[-23  58 -21 -21 -14  36 -23  25 -14] -> Fira
[ -1  24 -18   0   7   0 -16  32  21] -> kabif
[-6 15 -6 -7 -2  7 -5 -5 -5] -> tiz
[ -7   7 -15  -7   0  -2  -2  19  -2] -> Pel
[20 -7  4 -7  3  0  7 -8 -3] -> kerus
[  1 -15 -15  -7   0   3 -15 -20   3] -> gasib
[ -2   8 -11  10  -5  -6   5   9  31] -> nifov
[ -3  33 -23  -3  10   2 -22  38  25] -> Biveb
places gasib: [-15] : 1 2 6
places Pel: [-7] : 0 3
places tiz: [-6] : 0 2
places gasib: [3] : 5 8
places Fira: [-21] : 2 3

[  6  10  -2 -22  10   0]  Dadun
[-4  2  4  4  4  2]  sifo
[  3 -10 -18 -10  -8   4]  Fogap
[-7 -7 -7 21  5 -7]  sebas
[ 37 -25 -15   5   1 -22]  piro
places Dadun: [-22] : 3
places sifo: [4] : 2 3 4
places Fogap: [-10] : 1 3
places Fogap: [-8] : 4
places sebas: [-7] : 0 1 2 5

[ 12  31 -28   1   6  -9 -10 -13  -1] = tem
[ 20  46  13  -2   3   9 -42  -9   0] = panon
[ 21  51  -2  -8 -17  11 -13 -17 -11] = Zisi
[  8  35 -12 -13 -27  30 -24  -7  13] = Rabal
[ 1 -9 26 26 27 26 -9 -9 10] = lopa
[ 28  14  28 -11  10  26 -27 -11 -11] = seror
[  4  24   8  24 -18  36 -42  19  13] = risam
[ 18   5  42 -20  11  -6 -13   2  14] = relo
[ 27 -11  -1  -7  10  27  27  -1  27] = fop
[ -1 -11  28  -7  10  -3 -27  -1   4] = sikib
[ -3  20  20  -3 -15  20 -30  -8  -7] = Zige
[ 13  14  26  13   6  13 -25  14  14] = kimu
places fop: [27] : 0 5 6 8
places Zige: [20] : 1 2 5
places seror: [14] : 1
places tem: [-28] : 2
places kimu: [13] : 0 3 5
places lopa: [26] : 2 3 5

[-30  -1  -8   1  -7] -> Sile
[0 0 6 0 8] -> nosi
[-7  0 -3  3  3] -> sab
[-9 -1 -7 -9 -8] -> bikaz
[-8 -1 -7 -8 -8] -> binov
[ 0  0  6 54 -1] -> biti
[ 0  0 -1 -1 -1] -> kapur
[43  0 -1 54 -1] -> lag
[-17   0  -2  -9   5] -> fub
places binov: [-8] : 0 3 4
places kapur: [0] : 0 1

[  6   5  15   2  13   4   7 -41  -3   6   5 -17   6 -27  23  -9 -18   3
   4   3   6]  zipu
[  5  -8   6  26   7   9  17 -34  -8   7   7 -12  12 -33  20  -8 -21   4
  10  -7   1]  tobi
[ -1 -16  16   3  15   8   5 -51 -11  11   9 -17   4 -27  30  -8 -19   5
   6   0   5]  bosut
places zipu: [6] : 0 9 12 20
places tobi: [7] : 4 9 10
places zipu: [4] : 5 18

[-5 -4  4 -1  3]  Gese
[ 28  29   2   9 -21]  das
[-1 -4 10 -1 11]  mes
[41 26 26 26 26]  Livan
[ 11  -8  59 -35 -45]  Mer
[  3  -4   3 -13   3]  Zurol
[25 -2 -4 -2 58]  ladel
places Zurol: [-4] : 1
places Gese: [-4] : 1
places mes: [-1] : 0 3
places ladel: [-2] : 1 3
places Zurol: [3] : 0 2 4
places Livan: [26] : 1 2 3 4

[ 5  5 40 40] -> moros
[  4 -46  12  -3] -> Bub
[ 24 -26   4  41] -> kiz
places moros: [40] : 2 3
places Bub: [-3] : 3
places Bub: [12] : 2
places kiz: [-26] : 1

